Here is a tiny trained network, its code and every weight. The questions are about switching its units off for an input and a class, where a switched-off unit gives its printed mean instead of its output.

import numpy as np


def w(rows, s, z=0):
    codes = np.array(rows[::2]) - 128.0
    scale = np.full(codes.shape[1], s)
    scale[-1] = z or s
    return codes * scale


def f(y):
    return np.maximum(y, 0)


def log_softmax(a):
    a = a - a.max(-1, keepdims=True)
    return a - np.log(np.exp(a).sum(-1, keepdims=True))


def net(x, mask):
    res = np.array(x, float).reshape(1, 6) / 4 @ E
    y = f(res @ A[0][:, :-1].T + A[0][:, -1])
    res = res + np.where(mask, y, B[0][:, -1]) @ B[0][:, :-1]
    return log_softmax(res[-1] @ U[:, :-1].T + U[:, -1])


A, B = {}, {}
E = w([
[255,172,188,223,58,168,94,137],'x0',
[181,109,128,95,136,24,23,118],'x1',
[172,88,194,8,40,155,158,83],'x2',
[127,130,126,132,121,117,137,131],'x3',
[69,155,70,154,37,159,75,28],'x4',
[229,80,4,138,168,104,231,62],'x5',
],0.0074)
A[0] = w([
[104,163,133,141,123,176,224,136,152],'N1',
[90,170,210,117,122,145,66,163,56],'N2',
[158,114,214,96,214,102,223,245,210],'N3',
[190,132,163,175,125,184,83,126,7],'N4',
[189,50,206,29,70,146,189,135,218],'N5',
[106,155,136,194,124,66,140,158,110],'N6',
[208,210,145,200,66,134,119,158,82],'N7',
[235,94,93,176,125,145,130,85,89],'N8',
[211,90,60,135,147,97,194,80,139],'N9',
[72,171,128,154,126,171,88,27,130],'N10',
[81,146,162,150,124,195,164,137,131],'N11',
[101,151,103,121,118,216,201,124,156],'N12',
[155,116,121,90,135,77,82,103,169],'N13',
[175,86,163,131,189,135,132,254,216],'N14',
[23,110,94,48,201,99,144,135,97],'N15',
[140,140,180,69,84,142,178,96,89],'N16',
[25,145,102,97,144,98,139,80,101],'N17',
[111,158,94,139,134,174,98,102,116],'N18',
[126,155,72,216,198,145,149,170,133],'N19',
[122,130,74,196,163,141,99,169,49],'N20',
[122,160,99,198,146,79,153,181,133],'N21',
[91,198,82,175,188,167,89,185,64],'N22',
[169,74,159,37,48,198,149,112,180],'N23',
[98,144,89,138,54,152,111,70,143],'N24',
[47,91,101,61,218,89,136,123,92],'N25',
[104,176,51,169,150,141,94,176,89],'N26',
[154,113,134,100,150,36,51,79,155],'N27',
[206,170,176,224,144,176,107,142,84],'N28',
[76,135,188,103,132,146,75,193,112],'N29',
[116,185,171,128,64,156,66,200,106],'N30',
[94,156,178,105,111,158,83,174,28],'N31',
[66,217,207,135,144,68,75,130,130],'N32',
[180,122,151,109,112,30,82,100,136],'N33',
[113,151,166,175,154,245,208,105,125],'N34',
],0.0076,0.0018)
B[0] = w([
[140,160,107,176,152,182,50,195,189],'N1',
[71,158,75,84,153,120,205,137,202],'N2',
[211,175,46,132,8,57,38,81,248],'N3',
[111,73,163,133,78,132,168,192,177],'N4',
[53,134,159,205,163,93,115,78,239],'N5',
[78,131,171,181,168,125,131,83,168],'N6',
[135,39,145,146,55,148,193,158,210],'N7',
[108,100,70,93,138,108,214,170,213],'N8',
[129,180,30,78,169,123,189,133,255],'N9',
[176,128,78,85,71,106,96,76,194],'N10',
[156,158,81,159,138,143,101,172,182],'N11',
[122,152,117,186,165,168,42,210,195],'N12',
[69,112,109,192,175,197,85,169,187],'N13',
[193,150,107,132,68,80,99,54,218],'N14',
[165,27,184,143,40,162,166,151,236],'N15',
[1,117,157,170,203,58,109,104,181],'N16',
[173,53,125,145,51,108,133,157,204],'N17',
[145,179,130,125,92,90,110,102,161],'N18',
[73,106,132,171,175,103,118,79,215],'N19',
[35,105,174,134,128,57,110,107,181],'N20',
[67,142,156,156,153,98,122,89,188],'N21',
[61,125,149,171,138,63,138,90,196],'N22',
[10,132,173,238,178,86,134,83,222],'N23',
[160,139,69,103,80,72,68,104,195],'N24',
[140,70,155,164,71,137,156,151,231],'N25',
[110,120,181,150,149,92,154,107,186],'N26',
[128,123,105,207,182,215,70,214,211],'N27',
[86,49,169,129,55,126,145,141,208],'N28',
[161,147,15,63,138,133,185,92,200],'N29',
[150,121,63,102,151,140,205,122,205],'N30',
[94,172,50,49,173,118,188,150,183],'N31',
[101,147,83,141,153,147,190,118,207],'N32',
[77,145,91,217,165,167,87,204,201],'N33',
[143,129,106,200,157,178,72,173,205],'N34',
],0.0053,0.0087)
U = w([
[129,17,161,129,67,125,203,194,91],'0',
[120,167,42,84,197,122,244,137,86],'1',
[75,133,192,160,205,77,127,51,93],'2',
[135,138,100,156,189,181,35,254,114],'3',
[182,166,89,117,53,79,64,58,126],'4',
[129,120,116,133,140,125,142,136,254],'5',
[167,151,170,95,176,149,133,116,122],'6',
[201,174,236,55,205,159,134,128,37],'7',
],0.0094,0.0063)

Each question gives the input, the list of numbers given to net, and the class t.
The units are the neurons (one row each of A and B). Each row of codes is followed by its name. A weight is (code - 128) times the scale printed after its matrix; where a second scale follows, it is the last column's (A, B and U).
mask holds one flag per neuron, in row order. A switched-off neuron (its flag False) gives its mean, the last column of its row in B, instead of its output. The means were averaged over made-up inputs and are rounded, as every weight is.
A unit's drop is (log p(t) with every unit on - log p(t) with that unit switched off) / (log p(t) with every unit on - log p(t) with every unit switched off).
The circuit of an input: a set's keep is (log p(t) with only the set's units on - log p(t) with every unit switched off) / (log p(t) with every unit on - log p(t) with every unit switched off). Starting from the 12 units with the biggest drops (on a tie, the unit counted first), units are removed one at a time, each time the one whose removal leaves the highest keep (on an exact tie, the one counted first), for as long as the keep stays at least 0.8.
circuit, biggest first: the units of the circuit, biggest drop first
most important unit: the unit with the biggest drop
top k neurons: the k neurons with the biggest drops, biggest first
input [8,0,7,1,7,-7], class 0: most important unit -> N7
input [8,-3,-7,-5,2,-8], class 0: circuit, biggest first -> N28; N7
input [-2,-4,3,-6,6,-3], class 4: circuit, biggest first -> N10; N24
input [5,6,4,4,-1,0], class 3: top 3 neurons -> N33; N27; N15
input [2,3,-8,-2,-4,6], class 2: circuit, biggest first -> N19; N20
input [5,2,6,3,3,0], class 2: top 2 neurons -> N23; N5
input [6,4,-5,-4,-5,6], class 0: top 4 neurons -> N28; N7; N8; N4
input [6,2,6,-7,-3,8], class 1: top 2 neurons -> N9; N8
input [7,-8,5,1,8,0], class 3: circuit, biggest first -> N12; N34
input [-2,-6,-5,6,-2,5], class 3: top 3 neurons -> N1; N12; N34
input [-6,5,0,5,5,-2], class 0: circuit, biggest first -> N15; N17
input [1,6,-1,4,-2,-1], class 3: circuit, biggest first -> N27; N33
input [2,-5,8,0,6,-5], class 2: top 4 neurons -> N23; N16; N5; N3
input [2,-8,6,-7,-4,-4], class 3: circuit, biggest first -> N34; N1
input [7,5,-6,7,-8,-2], class 4: circuit, biggest first -> N14
input [-2,6,-2,2,-1,4], class 3: circuit, biggest first -> N27; N33
input [-7,-3,-7,-7,1,4], class 0: circuit, biggest first -> N15; N25
input [-7,5,-2,5,6,1], class 0: circuit, biggest first -> N15; N17
input [-5,-2,-4,-1,8,7], class 4: top 2 neurons -> N24; N10
input [-5,1,6,3,4,-7], class 1: top 2 neurons -> N29; N31
input [7,6,8,-1,5,4], class 2: most important unit -> N23
input [-4,-8,4,-7,7,6], class 3: top 3 neurons -> N12; N1; N34
input [6,-5,-6,0,0,0], class 0: top 2 neurons -> N7; N28
input [8,1,5,-6,8,-5], class 0: top 2 neurons -> N7; N4
input [-1,5,5,-3,7,8], class 1: circuit, biggest first -> N9; N8
input [-1,-5,-8,7,7,-1], class 2: top 2 neurons -> N3; N22
input [-5,3,-7,-7,6,2], class 2: top 2 neurons -> N3; N26
input [-7,1,7,-2,1,5], class 0: top 4 neurons -> N15; N25; N17; N19
input [4,-2,5,-2,-7,4], class 4: circuit, biggest first -> N3
input [-7,6,2,1,6,0], class 0: circuit, biggest first -> N15; N17
